Here is a tiny trained network, its code and every weight. The questions are about switching its units off for an input and a class, where a switched-off unit gives its printed mean instead of its output.

import numpy as np


def w(rows, s, z=0):
    codes = np.array(rows[::2]) - 128.0
    scale = np.full(codes.shape[1], s)
    scale[-1] = z or s
    return codes * scale


def norm(h):
    return h / np.sqrt((h * h).mean(-1, keepdims=True) + 1e-5)


def f(y):
    return np.maximum(y, 0)


def log_softmax(a):
    a = a - a.max(-1, keepdims=True)
    return a - np.log(np.exp(a).sum(-1, keepdims=True))


def net(x, mask):
    res = np.array(x, float).reshape(1, 3) / 4 @ E
    u = 0
    for l in range(3):
        y = f(norm(res) @ A[l][:, :-1].T + A[l][:, -1])
        res = res + np.where(mask[u : u + 3], y, B[l][:, -1]) @ B[l][:, :-1]
        u += 3
    return log_softmax(norm(res)[-1] @ U[:, :-1].T + U[:, -1])


A, B = {}, {}
E = w([
[7,47,71,3,186],'x0',
[111,209,162,49,127],'x1',
[247,166,37,78,210],'x2',
],0.0046)
A[0] = w([
[129,224,145,30,86,12],'0.n0',
[195,2,102,161,140,2],'0.n1',
[207,167,46,58,160,93],'0.n2',
],0.0084,0.0052)
B[0] = w([
[237,22,255,114,218,178],'0.n0',
[209,49,216,124,215,171],'0.n1',
[141,165,65,172,182,254],'0.n2',
],0.0092,0.0047)
A[1] = w([
[243,239,148,215,84,110],'1.n0',
[45,103,227,122,1,4],'1.n1',
[80,84,50,59,195,122],'1.n2',
],0.0074,0.0033)
B[1] = w([
[90,93,120,73,63,254],'1.n0',
[113,136,52,236,186,195],'1.n1',
[159,111,142,111,1,202],'1.n2',
],0.013,0.0067)
A[2] = w([
[129,162,35,123,162,107],'2.n0',
[110,73,182,193,156,254],'2.n1',
[141,150,8,144,169,83],'2.n2',
],0.011,0.0022)
B[2] = w([
[3,158,181,177,125,199],'2.n0',
[176,178,146,44,196,254],'2.n1',
[113,145,129,160,175,232],'2.n2',
],0.014,0.0054)
U = w([
[43,176,89,191,180,59],'0',
[106,122,88,118,7,255],'1',
[157,99,195,108,180,69],'2',
],0.018,0.0016)

Each question gives the input, the list of numbers given to net, and the class t.
The units are the neurons (one row each of A and B). Each row of codes is followed by its name. A weight is (code - 128) times the scale printed after its matrix; where a second scale follows, it is the last column's (A, B and U).
mask holds one flag per neuron, layer by layer. A switched-off neuron (its flag False) gives its mean, the last column of its row in B, instead of its output. The means were averaged over made-up inputs and are rounded, as every weight is.
A unit's drop is (log p(t) with every unit on - log p(t) with that unit switched off) / (log p(t) with every unit on - log p(t) with every unit switched off).
The circuit of an input: a set's keep is (log p(t) with only the set's units on - log p(t) with every unit switched off) / (log p(t) with every unit on - log p(t) with every unit switched off). Starting from all 9 units, units are removed one at a time, each time the one whose removal leaves the highest keep (on an exact tie, the one counted first), for as long as the keep stays at least 0.8.
units of the circuit, in order: the units of the circuit, biggest drop first
unit that matters most: the unit with the biggest drop
k most important neurons: the k neurons with the biggest drops, biggest first
top k neurons in layer l: the k neurons of layer l with the biggest drops, biggest first
drop when u is switched off: that unit's drop, to one decimal
input [-4,3,5], class 0: unit that matters most	0.n2
input [-1,6,7], class 0: top 2 neurons in layer 0	0.n2; 0.n1
input [-6,-7,7], class 0: units of the circuit, in order	0.n0; 2.n0
input [4,2,-3], class 1: top 2 neurons in layer 2	2.n0; 2.n2
input [-8,4,8], class 0: units of the circuit, in order	0.n2; 2.n0
input [5,7,-5], class 2: units of the circuit, in order	0.n0; 2.n0
input [8,-3,7], class 1: 3 most important neurons	1.n2; 1.n1; 2.n1
input [-8,6,5], class 1: 2 most important neurons	1.n0; 2.n1
input [-7,-7,4], class 1: 4 most important neurons	1.n0; 0.n0; 1.n1; 2.n1
input [-2,3,3], class 0: 2 most important neurons	0.n2; 1.n2
input [8,8,-4], class 1: 2 most important neurons	1.n2; 2.n1
input [4,-4,2], class 1: 4 most important neurons	1.n2; 0.n0; 1.n1; 2.n1
input [3,-4,1], class 2: 2 most important neurons	0.n1; 1.n0
input [-8,5,-5], class 1: units of the circuit, in order	1.n0
input [8,3,-4], class 1: drop when 1.n2 is switched off	1.4
input [0,1,5], class 0: drop when 0.n2 is switched off	5.8
input [-8,1,8], class 0: drop when 2.n2 is switched off	0.4
